Small tables with named rows and columns. After each table, cells are looked up by row and column.

Mupezok =
	Ralidiv	Kun
Sofepig	79	-28
Defa	-87	42
Dek	-23	56
Sul	80	-28
Kos	-53	18
Pamomi	-92	-21
Vug	-88	39
Vuk	-4	-93

Defa, Ralidiv: -87
Vug, Kun: 39
Sul, Ralidiv: 80
Pamomi, Kun: -21
Vuk, Kun: -93
Sul, Kun: -28
Dek, Ralidiv: -23
Pamomi, Ralidiv: -92
Vug, Ralidiv: -88
Sofepig, Kun: -28
Kos, Kun: 18
Kos, Ralidiv: -53
Vuk, Ralidiv: -4
Sofepig, Ralidiv: 79
Dek, Kun: 56
Defa, Kun: 42

Sak:
,Les,Bep,Kalu,Rul
Pev,45,198,130,46
Zanofu,43,59,180,152
Nid,205,80,40,42
Lag,42,49,139,190
Tel,44,62,186,146
Zegod,41,43,61,197
Zukipa,39,52,143,186
Bav,152,59,45,40
Vof,65,220,85,44

Les of Zanofu = 43
Les of Pev = 45
Kalu of Bav = 45
Rul of Tel = 146
Rul of Pev = 46
Kalu of Zanofu = 180

Table Sabuv
        Gubo  Mele  Suz  Natedep  Dut  Gop  Sorusa  Lavudob  Gaf  Pozale
Mula     5.3   3.3  4.7      2.3  2.3  2.3     2.3      2.4  4.3     2.7
Sene     7.1   3.1  5.8      0.7  0.7  0.6     0.7      0.9  5.4     1.8
Duf      1.2   3.4  1.5      8.3  8.3  8.8     8.3      8.8  0.6     5.6
Pinil    0.3   5.0  1.1      8.6  8.6  8.5     8.6      8.6  2.2     7.3
Zedota   3.5   3.8  3.5      3.9  3.9  3.8     3.9      3.9  3.7     4.0
Sur      4.7   3.5  4.4      2.3  2.3  2.3     2.3      2.3  4.4     2.9

What is the Suz of Mula in Sabuv? 4.7
What is the Dut of Sur in Sabuv? 2.3
What is the Suz of Pinil in Sabuv? 1.1
What is the Gaf of Mula in Sabuv? 4.3
What is the Mele of Duf in Sabuv? 3.4
What is the Gaf of Duf in Sabuv? 0.6
Row with the largest Natedep: Pinil

Tinan =
        Fik  Zudodoz  Susi  Madan  Burusan
Bavuf   105      127    88    135       89
Ziraf   137      178    67     81      111
Zon     204       57   122     74       40
Toge     81      108   140    208       45
Fumob   127      126    83    114      145
Puv     162      155   126     65       71
Gefisi   82      142   103     94      171
Famuka   72      199    96     69       33
Gir      93       49    77     83      122
Zilaru  164       37    56     70       87
Gemuf   174      144    99     77       43
Fuboko  138       40   136    125       97

Zilaru, Burusan => 87
Gemuf, Fik => 174
Fuboko, Fik => 138
Famuka, Zudodoz => 199
Gemuf, Madan => 77
Toge, Susi => 140

Did:
,Lub,Lunele,Pipavur
Tibopar,59,73,29
Lora,60,28,25
Zazedaf,59,32,22
Ber,65,41,28
Fol,62,25,30
Nibepu,66,25,25
Delaze,59,7,18
Mano,72,20,27
Ven,57,34,19
Beg,62,26,29
Naf,77,60,37
Sop,48,40,19

Lora, Pipavur: 25
Ven, Lunele: 34
Ber, Lunele: 41
Delaze, Pipavur: 18
Fol, Pipavur: 30
Delaze, Lub: 59
Ber, Lub: 65
Ven, Pipavur: 19
Sop, Lunele: 40
Mano, Pipavur: 27
Beg, Lub: 62
Fol, Lub: 62
Sop, Pipavur: 19
Sop, Lub: 48
Nibepu, Pipavur: 25
Zazedaf, Lub: 59
Nibepu, Lunele: 25
Tibopar, Pipavur: 29
Beg, Lunele: 26
Which row has the largest Lunele? Tibopar

Zeluros:
columns: Fis, Kad, Tezovif, Kede, Viros, Rupit, Sul, Lif
Miz: [316, 357, 554, -92, 260, -274, -277, -102]
Tifanuf: [329, 51, -328, -117, -264, 141, -189, 352]
Lup: [-299, -61, -161, 170, 64, 592, 608, 718]
Kegiv: [51, 619, 517, -280, 354, 272, -650, -121]
Tadopa: [431, 595, 741, 6, 240, -68, -202, -42]
Gur: [-197, -221, 116, 418, 244, 219, 136, 97]
Mero: [502, 61, 11, 163, -207, -118, 144, -147]
Famegas: [-535, -167, 114, -146, 137, 571, 342, 229]
Fimuze: [467, 107, -211, 81, -341, -235, 255, -192]
Zotiro: [287, 309, 758, -74, 12, -83, -134, -22]
Sokupad: [22, 57, 69, 49, 248, 106, -73, 109]
Kega: [-492, -340, 311, -59, -81, 761, 332, 46]

Kad of Mero is 61
Tezovif of Zotiro is 758
Tezovif of Fimuze is -211
Kede of Mero is 163
Kad of Famegas is -167
Rupit of Tadopa is -68
Lif of Zotiro is -22
Kede of Kega is -59
Rupit of Mero is -118
Fis of Famegas is -535
Viros of Kega is -81
Lif of Miz is -102
Sul of Kega is 332
Row with the largest Fis: Mero

Dal:
|  | Gumir | Renate | Rek |
|---|---|---|---|
| Lev | 160 | 153 | 41 |
| Ravazan | 136 | 150 | 120 |
| Zosefem | 215 | 144 | 119 |
| Mudo | 121 | 147 | 97 |
| Tevip | 170 | 163 | 106 |

Mudo, Rek -> 97
Tevip, Gumir -> 170
Ravazan, Rek -> 120
Ravazan, Gumir -> 136
Zosefem, Rek -> 119
Lev, Gumir -> 160
Zosefem, Gumir -> 215
Mudo, Gumir -> 121
Zosefem, Renate -> 144
Mudo, Renate -> 147
Tevip, Rek -> 106
Lev, Renate -> 153
Tevip, Renate -> 163
Ravazan, Renate -> 150
Lev, Rek -> 41

Tonori =
	Gef	Dod
Zazod	0.272	-5.226
Fivefi	4.306	0.708
Tusoz	5.059	-1.550
Gita	-7.693	-3.502
Zare	-7.198	-5.194
Sosavol	-1.613	-5.140
Tutizen	3.690	-2.543
Foniz	-8.552	-4.198
Nef	4.457	-0.856
Botag	2.836	-4.219
Nuved	4.150	1.128

What is the Gef of Nef in Tonori? 4.457
What is the Dod of Tutizen in Tonori? -2.543
What is the Gef of Nuved in Tonori? 4.150
What is the Dod of Nuved in Tonori? 1.128
What is the Dod of Zare in Tonori? -5.194
What is the Gef of Botag in Tonori? 2.836
What is the Dod of Nef in Tonori? -0.856
What is the Gef of Sosavol in Tonori? -1.613

